Below are the code and all the weights of a small trained network. Each question names an input and a target symbol and asks about switching units off, where a switched-off unit gives its printed mean instead of its output.

import numpy as np


def w(rows, s, z=0):
    codes = np.array(rows[::2]) - 128.0
    scale = np.full(codes.shape[1], s)
    scale[-1] = z or s
    return codes * scale


def f(y):
    return y / 2 * (1 + np.tanh(0.7978845608 * (y + 0.044715 * y**3)))


def softmax(a):
    e = np.exp(a - a.max(-1, keepdims=True))
    return e / e.sum(-1, keepdims=True)


def log_softmax(a):
    a = a - a.max(-1, keepdims=True)
    return a - np.log(np.exp(a).sum(-1, keepdims=True))


def net(x, mask):
    ids = ['ΛΞΠΩαβεηθμστφψ'.index(c) for c in x.split()]
    T = len(ids)
    res = E[ids] + P[:T]
    u = 0
    for l in range(2):
        q, k, v = (res @ M[l].T for M in (Q, K, V))
        z = softmax(np.where(np.tri(T) > 0, q @ k.T / 4**0.5, -1e9)) @ v
        res = res + np.where(mask[u], z, O[l][:, -1]) @ O[l][:, :-1]
        u += 1
        y = f(res @ A[l][:, :-1].T + A[l][:, -1])
        res = res + np.where(mask[u : u + 16], y, B[l][:, -1]) @ B[l][:, :-1]
        u += 16
    return log_softmax(res[-1] @ U[:, :-1].T + U[:, -1])


Q, K, V, O, A, B = {}, {}, {}, {}, {}, {}
E = w([
[107,175,77,120,138,188,151],'Λ',
[143,142,115,34,70,75,190],'Ξ',
[106,139,103,83,96,162,216],'Π',
[44,209,87,63,145,105,150],'Ω',
[188,145,162,154,164,166,168],'α',
[38,141,164,218,147,216,138],'β',
[87,96,110,158,177,247,116],'ε',
[110,105,20,164,183,192,86],'η',
[146,41,83,70,55,159,104],'θ',
[144,187,44,25,133,131,112],'μ',
[106,180,197,151,156,110,165],'σ',
[185,106,204,99,105,86,162],'τ',
[199,95,91,147,88,216,185],'φ',
[179,8,119,77,111,126,71],'ψ',
],0.012)
P = w([
[118,47,48,163,234,43,138],'0',
[178,248,121,224,124,84,109],'1',
[188,128,128,48,155,183,196],'2',
[38,28,154,146,49,76,177],'3',
[175,219,142,185,105,111,61],'4',
[156,137,135,56,160,201,152],'5',
[32,43,149,138,40,78,190],'6',
[169,214,144,163,85,123,46],'7',
[127,171,133,50,178,185,137],'8',
[35,14,142,173,56,112,156],'9',
],0.011)
Q[0] = w([
[213,180,135,143,168,144,125],'0.h1',
[254,189,129,125,148,136,90],'0.h1',
[175,207,101,85,100,138,140],'0.h1',
[71,121,91,136,82,111,152],'0.h1',
],0.0066)
K[0] = w([
[138,181,204,146,78,172,100],'0.h1',
[159,157,188,86,3,167,54],'0.h1',
[79,167,189,130,61,118,54],'0.h1',
[118,89,91,157,148,78,146],'0.h1',
],0.0066)
V[0] = w([
[80,25,96,173,180,156,119],'0.h1',
[87,68,115,48,150,253,206],'0.h1',
[217,150,85,251,137,124,102],'0.h1',
[94,102,218,187,105,214,86],'0.h1',
],0.0054)
O[0] = w([
[148,91,100,217,147,162,105,235],'0.h1',
[75,86,56,126,96,197,189,143],'0.h1',
[254,116,152,118,182,198,115,229],'0.h1',
[81,91,232,179,132,165,115,3],'0.h1',
],0.0071,0.0023)
A[0] = w([
[215,187,109,99,196,136,165,178],'0.n1',
[46,118,165,161,138,178,155,180],'0.n2',
[129,254,155,148,117,173,141,140],'0.n3',
[187,144,154,203,149,134,133,144],'0.n4',
[69,62,144,133,58,61,234,101],'0.n5',
[161,137,59,116,178,141,203,113],'0.n6',
[120,120,206,128,151,124,121,252],'0.n7',
[118,54,93,164,129,132,119,84],'0.n8',
[80,43,56,140,141,193,172,120],'0.n9',
[163,102,118,174,159,62,64,142],'0.n10',
[169,130,80,62,61,114,207,102],'0.n11',
[164,60,171,42,76,136,112,57],'0.n12',
[68,167,133,144,250,68,131,98],'0.n13',
[159,113,229,94,179,153,48,107],'0.n14',
[208,126,69,114,165,180,113,131],'0.n15',
[80,60,68,21,122,81,115,152],'0.n16',
],0.0081,0.0045)
B[0] = w([
[100,82,125,46,128,118,129,233],'0.n1',
[158,52,132,139,65,125,127,183],'0.n2',
[147,173,164,137,129,190,147,205],'0.n3',
[136,73,192,71,181,115,92,167],'0.n4',
[71,125,57,209,189,151,108,199],'0.n5',
[100,122,142,93,174,96,103,190],'0.n6',
[124,73,97,68,68,132,226,166],'0.n7',
[135,201,131,166,178,82,156,168],'0.n8',
[91,167,162,132,167,65,182,254],'0.n9',
[179,99,143,129,128,71,73,150],'0.n10',
[119,84,164,154,125,118,107,189],'0.n11',
[101,223,193,128,165,170,129,143],'0.n12',
[34,86,153,140,91,174,71,145],'0.n13',
[2,115,130,54,109,89,166,152],'0.n14',
[164,148,98,62,170,157,120,207],'0.n15',
[127,88,150,177,111,162,207,214],'0.n16',
],0.0075,0.007)
Q[1] = w([
[113,5,110,170,136,56,143],'1.h1',
[136,112,68,147,165,171,88],'1.h1',
[180,159,129,124,81,157,109],'1.h1',
[168,94,173,134,141,156,155],'1.h1',
],0.011)
K[1] = w([
[114,8,184,149,239,8,103],'1.h1',
[144,99,17,161,220,200,37],'1.h1',
[237,124,110,143,3,191,127],'1.h1',
[167,39,124,140,87,170,217],'1.h1',
],0.0064)
V[1] = w([
[134,201,95,135,181,120,254],'1.h1',
[214,122,171,180,107,91,183],'1.h1',
[206,83,80,72,109,141,137],'1.h1',
[183,162,144,140,183,135,66],'1.h1',
],0.0095)
O[1] = w([
[57,213,110,42,66,138,159,255],'1.h1',
[122,169,168,161,52,55,159,52],'1.h1',
[204,149,70,178,152,151,174,201],'1.h1',
[124,252,184,174,138,154,88,162],'1.h1',
],0.011,0.0067)
A[1] = w([
[88,39,128,107,141,91,138,64],'1.n1',
[78,168,163,88,152,162,163,67],'1.n2',
[131,109,113,179,161,110,159,144],'1.n3',
[101,185,123,189,95,150,136,185],'1.n4',
[129,128,114,86,114,110,76,159],'1.n5',
[146,184,100,140,100,88,78,142],'1.n6',
[116,116,93,159,132,161,160,127],'1.n7',
[147,118,117,149,90,13,153,252],'1.n8',
[110,146,161,124,179,180,84,160],'1.n9',
[75,112,88,116,120,127,149,216],'1.n10',
[140,178,104,175,143,167,67,34],'1.n11',
[83,155,182,133,104,28,137,102],'1.n12',
[119,136,148,90,159,122,156,75],'1.n13',
[145,164,168,165,73,145,135,173],'1.n14',
[120,137,156,177,103,125,10,152],'1.n15',
[102,121,65,140,208,76,123,171],'1.n16',
],0.012,0.0041)
B[1] = w([
[98,253,83,141,141,195,84,188],'1.n1',
[162,119,137,155,22,162,82,253],'1.n2',
[145,144,71,168,169,170,88,163],'1.n3',
[186,142,173,92,130,101,154,194],'1.n4',
[191,81,60,111,160,70,168,143],'1.n5',
[127,157,77,130,168,68,31,151],'1.n6',
[180,113,130,42,127,89,86,184],'1.n7',
[17,64,103,194,111,118,214,168],'1.n8',
[60,91,123,116,68,103,194,201],'1.n9',
[168,71,153,99,158,139,136,239],'1.n10',
[36,82,166,116,195,145,119,176],'1.n11',
[119,78,142,138,183,31,2,181],'1.n12',
[90,120,155,170,104,158,134,186],'1.n13',
[141,206,109,178,202,105,152,163],'1.n14',
[148,70,80,198,26,81,143,149],'1.n15',
[188,159,194,129,88,110,138,199],'1.n16',
],0.0085,0.016)
U = w([
[194,76,203,55,84,154,196,185],'Λ',
[29,85,107,133,130,204,232,254],'Ξ',
[44,140,57,122,28,139,80,90],'Π',
[101,149,68,65,193,141,22,44],'Ω',
[160,143,213,136,218,149,141,121],'α',
[44,96,110,181,145,147,48,82],'β',
[164,116,220,120,113,104,12,131],'ε',
[26,227,179,150,122,148,130,107],'η',
[83,82,162,91,129,49,194,63],'θ',
[222,75,64,83,147,61,76,191],'μ',
[195,130,81,228,79,162,6,151],'σ',
[141,121,136,253,56,136,202,82],'τ',
[209,234,116,135,67,95,105,38],'φ',
[112,186,73,141,134,48,133,151],'ψ',
],0.0064,0.0033)

Each question gives the input, a string of symbols that net reads in full, and the target symbol t.
The units are the heads (4 rows each of Q, K, V and O) and the neurons (one row each of A and B). Each row of codes is followed by its name. A weight is (code - 128) times the scale printed after its matrix; where a second scale follows, it is the last column's (O, A, B and U).
mask holds one flag per unit, layer by layer, with each layer's heads first. A switched-off unit (its flag False) gives its mean, the last column of its rows in O or B, instead of its output. The means were averaged over made-up inputs and are rounded, as every weight is.
A unit's drop is (log p(t) with every unit on - log p(t) with that unit switched off) / (log p(t) with every unit on - log p(t) with every unit switched off).
The circuit of an input: a set's keep is (log p(t) with only the set's units on - log p(t) with every unit switched off) / (log p(t) with every unit on - log p(t) with every unit switched off). Starting from the 12 units with the biggest drops (on a tie, the unit counted first), units are removed one at a time, each time the one whose removal leaves the highest keep (on an exact tie, the one counted first), for as long as the keep stays at least 0.8.
units of the circuit, in order: the units of the circuit, biggest drop first
most important unit: the unit with the biggest drop
k most important neurons: the k neurons with the biggest drops, biggest first
k most important neurons of layer l: the k neurons of layer l with the biggest drops, biggest first
input τ φ τ ε η ε θ α σ, target Λ: units of the circuit, in order -> 0.n5; 0.n7; 1.n14
input Π θ Ξ β ε β Ξ, target Π: units of the circuit, in order -> 1.h1; 1.n1
input μ α α ψ β η θ, target μ: units of the circuit, in order -> 1.h1; 1.n7
input ψ Ω Ω β Ξ ε σ Ω μ, target Λ: units of the circuit, in order -> 1.n1; 1.n12
input Λ μ Λ β ψ, target μ: most important unit -> 0.n10
input θ ψ Π μ Λ ε Ω, target θ: 2 most important neurons -> 0.n9; 1.n8
input ε ε ε θ σ, target ε: units of the circuit, in order -> 1.h1; 1.n12; 0.n5
input Ξ τ Π Λ Λ φ φ Ω, target Π: units of the circuit, in order -> 1.h1; 1.n2
input β α Λ Λ β Ξ Ω, target β: 2 most important neurons -> 1.n12; 0.n2
input σ ε ε θ Π, target φ: 2 most important neurons -> 0.n3; 0.n14
input ε β β ψ Π, target φ: 2 most important neurons -> 0.n3; 0.n16
input Ω η η Ξ ψ Λ τ θ τ Λ, target Ω: 2 most important neurons -> 1.n1; 0.n13
input θ Λ ε, target Λ: 3 most important neurons -> 1.n2; 1.n1; 1.n8
input σ μ Ξ σ ε β, target Λ: 2 most important neurons -> 1.n8; 0.n5
input Ω Ω ε μ Λ, target η: most important neuron -> 1.n11
input Ξ ψ ε η η, target β: 3 most important neurons of layer 0 -> 0.n9; 0.n10; 0.n16
input Ω α η Π Ω Π α, target Ω: 3 most important neurons -> 1.n1; 0.n13; 0.n5
input η Ω Λ Ω β τ Ω, target η: 2 most important neurons -> 0.n8; 1.n11
input Π Ω ψ φ Ξ Ω Π α ψ, target Ξ: 2 most important neurons of layer 1 -> 1.n16; 1.n1
input Λ θ Λ Ω ε β ψ, target Λ: most important unit -> 0.n6
input θ η μ Π ψ Ω η, target θ: 4 most important neurons of layer 0 -> 0.n9; 0.n16; 0.n8; 0.n3
input Λ Λ Ω μ φ, target α: 3 most important neurons -> 0.n9; 1.n11; 1.n2
input Π Π Ξ Λ Λ ε τ β, target τ: 2 most important neurons -> 0.n3; 0.n9
input θ Λ η, target Λ: 2 most important neurons -> 0.n1; 1.n16
input ε β σ τ, target ε: 2 most important neurons of layer 0 -> 0.n9; 0.n8
input Ξ Π φ Ω, target Ξ: 4 most important neurons of layer 1 -> 1.n8; 1.n10; 1.n1; 1.n2
input ψ η α Ω α σ Π, target ψ: most important neuron -> 0.n8
